Below is a small trained network, with its code and all its weights. Each question gives an input and a target symbol and asks what happens when units are switched off, that is, made to give their printed mean instead of their output.

import numpy as np


def w(rows, s, z=0):
    codes = np.array(rows[::2]) - 128.0
    scale = np.full(codes.shape[1], s)
    scale[-1] = z or s
    return codes * scale


def f(y):
    return y / 2 * (1 + np.tanh(0.7978845608 * (y + 0.044715 * y**3)))


def softmax(a):
    e = np.exp(a - a.max(-1, keepdims=True))
    return e / e.sum(-1, keepdims=True)


def log_softmax(a):
    a = a - a.max(-1, keepdims=True)
    return a - np.log(np.exp(a).sum(-1, keepdims=True))


def net(x, mask):
    ids = ['ΓΘΞΦβδηλμπσω'.index(c) for c in x.split()]
    T = len(ids)
    res = E[ids] + P[:T]
    r = res
    for j in range(2):
        rows = slice(2 * j, 2 * j + 2)
        q, k, v = (r @ M[0][rows].T for M in (Q, K, V))
        z = softmax(np.where(np.tri(T) > 0, q @ k.T / 2**0.5, -1e9)) @ v
        o = O[0][rows]
        res = res + np.where(mask[j], z, o[:, -1]) @ o[:, :-1]
    y = f(res @ A[0][:, :-1].T + A[0][:, -1])
    res = res + np.where(mask[2:6], y, B[0][:, -1]) @ B[0][:, :-1]
    return log_softmax(res[-1] @ U[:, :-1].T + U[:, -1])


Q, K, V, O, A, B = {}, {}, {}, {}, {}, {}
E = w([
[149,93,133,136,61,152],'Γ',
[94,115,131,132,140,136],'Θ',
[178,127,167,64,78,117],'Ξ',
[132,99,106,123,103,167],'Φ',
[117,152,50,169,5,192],'β',
[144,161,165,96,140,172],'δ',
[148,158,108,67,64,66],'η',
[85,135,35,151,87,86],'λ',
[62,215,227,205,117,35],'μ',
[105,114,169,83,216,80],'π',
[92,157,142,220,32,156],'σ',
[68,146,179,127,194,19],'ω',
],0.013)
P = w([
[123,231,109,96,124,153],'0',
[110,85,125,170,175,78],'1',
[80,106,112,79,142,140],'2',
[133,239,147,155,127,139],'3',
[148,81,133,170,166,88],'4',
[60,107,145,63,122,141],'5',
[159,240,129,156,133,138],'6',
[167,86,133,182,167,85],'7',
[40,106,163,45,106,141],'8',
[179,250,119,157,138,134],'9',
[184,86,131,194,170,83],'10',
[12,107,173,39,94,150],'11',
[201,247,117,124,189,135],'12',
[187,91,107,206,169,78],'13',
],0.015)
Q[0] = w([
[130,3,154,154,159,99],'head 1',
[152,224,100,146,104,123],'head 1',
[97,29,146,137,116,100],'head 2',
[133,44,132,156,116,92],'head 2',
],0.02)
K[0] = w([
[250,159,88,216,195,96],'head 1',
[23,114,121,95,137,151],'head 1',
[221,133,100,181,163,141],'head 2',
[236,151,87,194,174,80],'head 2',
],0.016)
V[0] = w([
[108,117,178,155,197,254],'head 1',
[144,62,65,173,17,171],'head 1',
[32,167,131,248,114,97],'head 2',
[158,133,103,122,47,221],'head 2',
],0.012)
O[0] = w([
[60,107,127,186,174,214,108],'head 1',
[153,106,109,148,22,138,2],'head 1',
[60,203,104,185,7,50,170],'head 2',
[190,92,165,207,120,182,52],'head 2',
],0.015,0.0059)
A[0] = w([
[177,135,134,215,113,65,102],'neuron 1',
[49,128,2,59,109,78,78],'neuron 2',
[77,82,176,180,49,140,90],'neuron 3',
[86,18,24,69,176,94,252],'neuron 4',
],0.0075,0.0033)
B[0] = w([
[144,28,112,41,108,227,151],'neuron 1',
[145,7,91,172,111,97,252],'neuron 2',
[142,149,27,74,190,130,149],'neuron 3',
[140,155,254,136,72,196,201],'neuron 4',
],0.011,0.014)
U = w([
[159,65,115,106,176,123,63],'Γ',
[154,96,156,254,100,126,200],'Θ',
[168,159,144,81,137,83,117],'Ξ',
[137,98,161,184,93,145,135],'Φ',
[102,48,73,147,230,151,56],'β',
[68,224,151,154,111,90,255],'δ',
[136,144,188,91,43,94,126],'η',
[140,45,120,129,135,148,15],'λ',
[57,115,74,48,178,93,73],'μ',
[30,93,168,25,131,160,86],'π',
[82,118,88,59,131,134,96],'σ',
[122,132,133,171,128,69,84],'ω',
],0.0075,0.0083)

Each question gives the input, a string of symbols that net reads in full, and the target symbol t.
The units are the heads (2 rows each of Q, K, V and O) and the neurons (one row each of A and B). Each row of codes is followed by its name. A weight is (code - 128) times the scale printed after its matrix; where a second scale follows, it is the last column's (O, A, B and U).
mask holds one flag per unit, heads first, then neurons. A switched-off unit (its flag False) gives its mean, the last column of its rows in O or B, instead of its output. The means were averaged over made-up inputs and are rounded, as every weight is.
A unit's drop is (log p(t) with every unit on - log p(t) with that unit switched off) / (log p(t) with every unit on - log p(t) with every unit switched off).
The circuit of an input: a set's keep is (log p(t) with only the set's units on - log p(t) with every unit switched off) / (log p(t) with every unit on - log p(t) with every unit switched off). Starting from all 6 units, units are removed one at a time, each time the one whose removal leaves the highest keep (on an exact tie, the one counted first), for as long as the keep stays at least 0.8.
units of the circuit, in order: the units of the circuit, biggest drop first
unit that matters most: the unit with the biggest drop
k most important neurons: the k neurons with the biggest drops, biggest first
which heads matter: for each layer, one digit per head in row order, 1 if its drop is at least 0.15 and else 0, layers parted by /
input Θ Θ σ μ, target σ: units of the circuit, in order : (neuron 1; neuron 3; head 2; head 1)
input Θ π Θ β δ Φ δ, target Θ: which heads matter : 11
input Θ Θ ω Ξ δ δ η η δ Γ, target β: unit that matters most : head 2
input σ δ μ λ, target ω: units of the circuit, in order : (neuron 2; head 2; head 1)
input π Θ σ η Γ Θ Θ Θ δ Θ Θ σ, target μ: which heads matter : 00
input π η Θ Θ Θ δ Ξ, target β: units of the circuit, in order : (head 2; head 1)
input Θ Θ Θ δ ω Γ Ξ Θ δ Ξ η ω, target η: which heads matter : 10
input σ Θ β, target σ: which heads matter : 11
input Ξ Θ Ξ Θ Θ Γ ω δ λ, target Θ: which heads matter : 00
input η Φ δ μ Θ δ β Θ Θ δ Φ ω η λ, target λ: units of the circuit, in order : (neuron 1; neuron 2; head 1)
input Θ δ Φ λ μ δ Γ Θ Θ Θ μ β Θ, target λ: units of the circuit, in order : (neuron 1; head 2; head 1; neuron 3)
input ω ω Θ Φ Θ η Θ σ, target σ: units of the circuit, in order : (neuron 1; neuron 3; head 2)
input β Θ Ξ δ Θ η β, target Ξ: units of the circuit, in order : (head 1; head 2; neuron 2)
input μ Θ Θ ω ω Φ η Θ Θ ω μ Θ Θ, target δ: units of the circuit, in order : (neuron 2; neuron 1)
input δ δ μ Γ Θ μ δ Θ η δ δ Φ Γ, target Θ: units of the circuit, in order : (head 1)
input Φ λ δ Θ Θ Ξ Θ, target Γ: which heads matter : 01
input Θ π Θ Θ Θ Θ Ξ δ ω Θ, target μ: units of the circuit, in order : (head 2; head 1)
input μ Φ Θ ω ω ω ω λ η π, target Ξ: which heads matter : 11
input η Θ Θ Φ, target δ: 3 most important neurons : (neuron 2; neuron 1; neuron 3)
input Θ μ Γ Θ η ω σ σ, target σ: which heads matter : 01
input π Γ Θ Θ δ ω δ Θ ω ω η Θ, target η: units of the circuit, in order : (head 1)
input η β ω, target σ: 2 most important neurons : (neuron 3; neuron 1)
input δ Ξ Θ Φ μ π Φ, target π: units of the circuit, in order : (head 2; neuron 4)
input η ω Θ, target η: units of the circuit, in order : (neuron 4; head 1)
input Θ η Θ δ π π δ Θ σ Θ σ σ Θ, target σ: 3 most important neurons : (neuron 1; neuron 3; neuron 2)
input Θ δ Ξ δ, target Γ: which heads matter : 01
